Below is a small trained network, with its code and all its weights. Each question gives an input and a class and asks what happens when units are switched off, that is, made to give their printed mean instead of their output.

import numpy as np


def w(rows, s, z=0):
    codes = np.array(rows[::2]) - 128.0
    scale = np.full(codes.shape[1], s)
    scale[-1] = z or s
    return codes * scale


def norm(h):
    return h / np.sqrt((h * h).mean(-1, keepdims=True) + 1e-5)


def f(y):
    return y / 2 * (1 + np.tanh(0.7978845608 * (y + 0.044715 * y**3)))


def log_softmax(a):
    a = a - a.max(-1, keepdims=True)
    return a - np.log(np.exp(a).sum(-1, keepdims=True))


def net(x, mask):
    res = np.array(x, float).reshape(1, 7) / 4 @ E
    u = 0
    for l in range(2):
        y = f(norm(res) @ A[l][:, :-1].T + A[l][:, -1])
        res = res + np.where(mask[u : u + 14], y, B[l][:, -1]) @ B[l][:, :-1]
        u += 14
    return log_softmax(norm(res)[-1] @ U[:, :-1].T + U[:, -1])


A, B = {}, {}
E = w([
[213,254,189],'x0',
[197,122,37],'x1',
[116,130,143],'x2',
[195,55,249],'x3',
[138,127,113],'x4',
[134,128,118],'x5',
[138,129,117],'x6',
],0.0077)
A[0] = w([
[151,44,131,88],'0.n0',
[152,164,91,241],'0.n1',
[255,32,171,88],'0.n2',
[180,72,195,51],'0.n3',
[80,112,180,72],'0.n4',
[163,101,189,52],'0.n5',
[34,2,97,192],'0.n6',
[36,161,193,137],'0.n7',
[217,255,190,32],'0.n8',
[114,203,140,120],'0.n9',
[208,94,203,49],'0.n10',
[229,68,205,69],'0.n11',
[227,114,106,252],'0.n12',
[78,228,214,185],'0.n13',
],0.0098,0.0039)
B[0] = w([
[132,99,152,153],'0.n0',
[117,204,177,185],'0.n1',
[76,150,137,201],'0.n2',
[77,127,137,158],'0.n3',
[143,153,86,135],'0.n4',
[105,131,150,141],'0.n5',
[246,141,130,254],'0.n6',
[166,133,139,168],'0.n7',
[221,127,114,211],'0.n8',
[137,175,112,151],'0.n9',
[104,130,155,168],'0.n10',
[53,155,155,190],'0.n11',
[130,165,198,207],'0.n12',
[149,167,126,205],'0.n13',
],0.011,0.0068)
A[1] = w([
[181,197,164,236],'1.n0',
[211,107,148,66],'1.n1',
[110,208,222,69],'1.n2',
[80,82,186,45],'1.n3',
[149,74,115,24],'1.n4',
[116,96,140,119],'1.n5',
[82,22,78,209],'1.n6',
[145,136,227,212],'1.n7',
[119,187,31,206],'1.n8',
[39,143,146,124],'1.n9',
[42,197,7,129],'1.n10',
[120,17,71,172],'1.n11',
[33,170,182,1],'1.n12',
[237,208,117,253],'1.n13',
],0.012,0.0021)
B[1] = w([
[118,50,108,214],'1.n0',
[86,146,7,163],'1.n1',
[145,109,28,202],'1.n2',
[28,122,162,140],'1.n3',
[191,190,81,128],'1.n4',
[121,208,102,124],'1.n5',
[218,202,217,135],'1.n6',
[115,144,65,195],'1.n7',
[77,143,216,172],'1.n8',
[92,116,81,137],'1.n9',
[43,126,193,156],'1.n10',
[253,164,123,146],'1.n11',
[114,114,54,151],'1.n12',
[79,2,120,252],'1.n13',
],0.008,0.012)
U = w([
[233,131,64,115],'0',
[61,58,39,222],'1',
[3,143,157,7],'2',
],0.011,0.0012)

Each question gives the input, the list of numbers given to net, and the class t.
The units are the neurons (one row each of A and B). Each row of codes is followed by its name. A weight is (code - 128) times the scale printed after its matrix; where a second scale follows, it is the last column's (A, B and U).
mask holds one flag per neuron, layer by layer. A switched-off neuron (its flag False) gives its mean, the last column of its row in B, instead of its output. The means were averaged over made-up inputs and are rounded, as every weight is.
A unit's drop is (log p(t) with every unit on - log p(t) with that unit switched off) / (log p(t) with every unit on - log p(t) with every unit switched off).
The circuit of an input: a set's keep is (log p(t) with only the set's units on - log p(t) with every unit switched off) / (log p(t) with every unit on - log p(t) with every unit switched off). Starting from the 12 units with the biggest drops (on a tie, the unit counted first), units are removed one at a time, each time the one whose removal leaves the highest keep (on an exact tie, the one counted first), for as long as the keep stays at least 0.8.
circuit, biggest first: the units of the circuit, biggest drop first
most important unit: the unit with the biggest drop
k most important neurons: the k neurons with the biggest drops, biggest first
k most important neurons of layer l: the k neurons of layer l with the biggest drops, biggest first
drop of u: that unit's drop, to one decimal
input [-4,0,-6,3,7,-3,-6], class 0: circuit, biggest first => [0.n1; 0.n13; 1.n13; 1.n11]
input [5,8,4,7,5,-2,0], class 1: most important unit => 1.n2
input [0,-2,-6,-5,-4,-4,-4], class 2: circuit, biggest first => [1.n10; 1.n8; 1.n1]
input [-7,-3,-4,7,1,2,5], class 0: circuit, biggest first => [1.n13; 0.n1; 1.n11; 1.n6]
input [5,-7,6,4,8,-1,7], class 1: 4 most important neurons => [0.n6; 1.n0; 1.n2; 1.n11]
input [7,8,-7,2,2,-6,-5], class 1: 2 most important neurons of layer 0 => [0.n6; 0.n13]
input [-3,-6,7,-7,5,6,8], class 2: circuit, biggest first => [1.n8; 1.n10]
input [-7,1,6,-7,-5,0,-4], class 0: 2 most important neurons => [1.n11; 0.n6]
input [-2,-2,0,-2,5,-1,-2], class 0: 3 most important neurons of layer 0 => [0.n6; 0.n11; 0.n2]
input [5,8,-2,-1,0,-5,-3], class 1: 2 most important neurons => [1.n13; 0.n6]
input [5,7,-3,0,1,5,-4], class 1: 3 most important neurons of layer 0 => [0.n6; 0.n13; 0.n7]
input [6,2,-7,7,5,-6,5], class 2: 2 most important neurons of layer 1 => [1.n11; 1.n1]
input [-6,-5,2,-4,-5,1,8], class 0: 3 most important neurons of layer 0 => [0.n12; 0.n1; 0.n13]
input [-4,-4,5,-8,7,-2,8], class 2: most important neuron of layer 1 => [1.n8]
input [2,3,-3,6,8,1,7], class 2: 2 most important neurons of layer 0 => [0.n11; 0.n12]
input [-6,5,8,0,-4,2,6], class 0: drop of 1.n11 => 0.1
input [2,-6,3,4,-2,7,8], class 1: drop of 0.n3 => -0.1
input [-8,-8,6,5,-1,6,4], class 0: drop of 0.n6 => 0.3
input [-5,5,3,-4,-8,4,4], class 0: drop of 0.n9 => 0.2
input [-4,-1,-5,2,8,4,-2], class 0: most important neuron => [0.n1]
